Below is a small trained network, with its code and all its weights. Each question gives an input and a class and asks what happens when units are switched off, that is, made to give their printed mean instead of their output.

import numpy as np


def w(rows, s, z=0):
    codes = np.array(rows[::2]) - 128.0
    scale = np.full(codes.shape[1], s)
    scale[-1] = z or s
    return codes * scale


def f(y):
    return y / 2 * (1 + np.tanh(0.7978845608 * (y + 0.044715 * y**3)))


def log_softmax(a):
    a = a - a.max(-1, keepdims=True)
    return a - np.log(np.exp(a).sum(-1, keepdims=True))


def net(x, mask):
    res = np.array(x, float).reshape(1, 3) / 4 @ E
    y = f(res @ A[0][:, :-1].T + A[0][:, -1])
    res = res + np.where(mask, y, B[0][:, -1]) @ B[0][:, :-1]
    return log_softmax(res[-1] @ U[:, :-1].T + U[:, -1])


A, B = {}, {}
E = w([
[36,119,164,240,154,115,187],'x0',
[73,243,74,146,122,250,83],'x1',
[59,64,189,26,236,209,114],'x2',
],0.012)
A[0] = w([
[47,173,61,212,139,219,80,99],'N0',
[130,70,161,133,143,23,167,116],'N1',
[47,126,118,162,128,94,140,111],'N2',
[143,176,80,206,77,107,141,110],'N3',
[142,143,247,204,123,173,146,225],'N4',
[146,129,91,173,94,121,135,140],'N5',
[115,65,140,110,204,191,114,90],'N6',
[131,124,86,200,42,120,139,130],'N7',
[100,202,232,241,149,138,173,80],'N8',
[144,182,62,149,100,71,176,121],'N9',
[111,105,109,196,180,147,173,184],'N10',
[199,170,109,39,54,140,109,104],'N11',
[112,154,112,114,81,98,160,250],'N12',
[29,106,208,104,186,170,145,140],'N13',
[215,218,71,168,75,71,187,102],'N14',
[186,56,167,122,117,62,154,110],'N15',
[103,109,187,90,150,211,147,103],'N16',
[80,113,170,184,148,150,195,101],'N17',
[94,137,90,123,134,221,127,158],'N18',
[116,214,41,160,168,174,77,96],'N19',
[40,125,190,224,102,107,187,106],'N20',
[138,132,129,194,67,123,131,110],'N21',
[210,108,129,40,98,141,26,171],'N22',
[106,221,111,133,73,174,111,127],'N23',
[92,73,223,105,163,215,85,128],'N24',
],0.011,0.017)
B[0] = w([
[138,111,168,177,137,114,89,218],'N0',
[137,85,149,196,164,134,48,227],'N1',
[159,202,92,104,146,64,107,162],'N2',
[95,107,120,106,77,114,113,202],'N3',
[172,134,114,157,123,166,211,228],'N4',
[102,124,129,97,80,156,134,175],'N5',
[78,135,145,94,80,105,103,199],'N6',
[97,107,88,75,79,132,128,201],'N7',
[160,156,100,124,138,38,112,189],'N8',
[90,102,149,94,80,112,105,191],'N9',
[182,147,102,121,126,135,174,202],'N10',
[189,230,84,128,178,63,125,195],'N11',
[141,77,122,128,90,248,205,241],'N12',
[116,115,119,78,84,137,130,242],'N13',
[91,106,145,90,79,67,126,225],'N14',
[135,107,190,188,162,117,63,223],'N15',
[103,114,115,100,78,93,101,196],'N16',
[181,165,115,114,140,40,96,177],'N17',
[167,83,156,153,108,144,125,205],'N18',
[143,107,168,174,153,96,77,196],'N19',
[187,169,85,127,144,77,103,210],'N20',
[99,132,126,85,120,105,118,174],'N21',
[206,163,111,131,126,102,184,255],'N22',
[149,94,176,171,129,137,105,198],'N23',
[122,91,115,83,80,107,116,237],'N24',
],0.013,0.017)
U = w([
[75,94,122,45,70,109,117,99],'0',
[140,82,207,217,133,113,73,111],'1',
[174,233,66,119,126,89,136,109],'2',
[150,74,117,139,99,193,254,247],'3',
[94,143,114,133,134,127,125,107],'4',
[91,122,127,116,127,160,147,103],'5',
[81,154,117,124,150,144,164,105],'6',
[94,159,103,139,142,127,168,95],'7',
],0.019,0.011)

Each question gives the input, the list of numbers given to net, and the class t.
The units are the neurons (one row each of A and B). Each row of codes is followed by its name. A weight is (code - 128) times the scale printed after its matrix; where a second scale follows, it is the last column's (A, B and U).
mask holds one flag per neuron, in row order. A switched-off neuron (its flag False) gives its mean, the last column of its row in B, instead of its output. The means were averaged over made-up inputs and are rounded, as every weight is.
A unit's drop is (log p(t) with every unit on - log p(t) with that unit switched off) / (log p(t) with every unit on - log p(t) with every unit switched off).
The circuit of an input: a set's keep is (log p(t) with only the set's units on - log p(t) with every unit switched off) / (log p(t) with every unit on - log p(t) with every unit switched off). Starting from the 12 units with the biggest drops (on a tie, the unit counted first), units are removed one at a time, each time the one whose removal leaves the highest keep (on an exact tie, the one counted first), for as long as the keep stays at least 0.8.
units of the circuit, in order: the units of the circuit, biggest drop first
unit that matters most: the unit with the biggest drop
k most important neurons: the k neurons with the biggest drops, biggest first
drop of u: that unit's drop, to one decimal
input [-6,-8,0], class 1: most important neuron -> [N15]
input [3,-3,1], class 3: 2 most important neurons -> [N0; N19]
input [7,-3,-7], class 0: 3 most important neurons -> [N14; N9; N7]
input [-2,-6,-6], class 0: 3 most important neurons -> [N14; N7; N0]
input [-4,7,6], class 1: 3 most important neurons -> [N19; N0; N18]
input [-4,2,-4], class 0: 2 most important neurons -> [N14; N4]
input [-7,-6,-3], class 2: 3 most important neurons -> [N11; N22; N0]
input [-6,-5,-2], class 2: 3 most important neurons -> [N11; N22; N0]
input [-7,-8,-7], class 1: 3 most important neurons -> [N15; N1; N13]
input [4,8,-7], class 1: 2 most important neurons -> [N0; N19]
input [-7,-1,6], class 2: 2 most important neurons -> [N22; N11]
input [-1,-4,2], class 1: 2 most important neurons -> [N15; N1]
input [-7,-7,2], class 1: 2 most important neurons -> [N15; N1]
input [7,-4,-5], class 2: unit that matters most -> N20
input [3,0,-4], class 0: 2 most important neurons -> [N22; N14]
input [4,8,-8], class 0: drop of N3 -> 0.8
input [-5,-1,-1], class 2: drop of N11 -> 0.6
input [-4,-6,-3], class 1: drop of N5 -> 0.0
input [3,2,-4], class 0: drop of N3 -> 0.1
input [-6,-8,-4], class 1: units of the circuit, in order -> [N15]
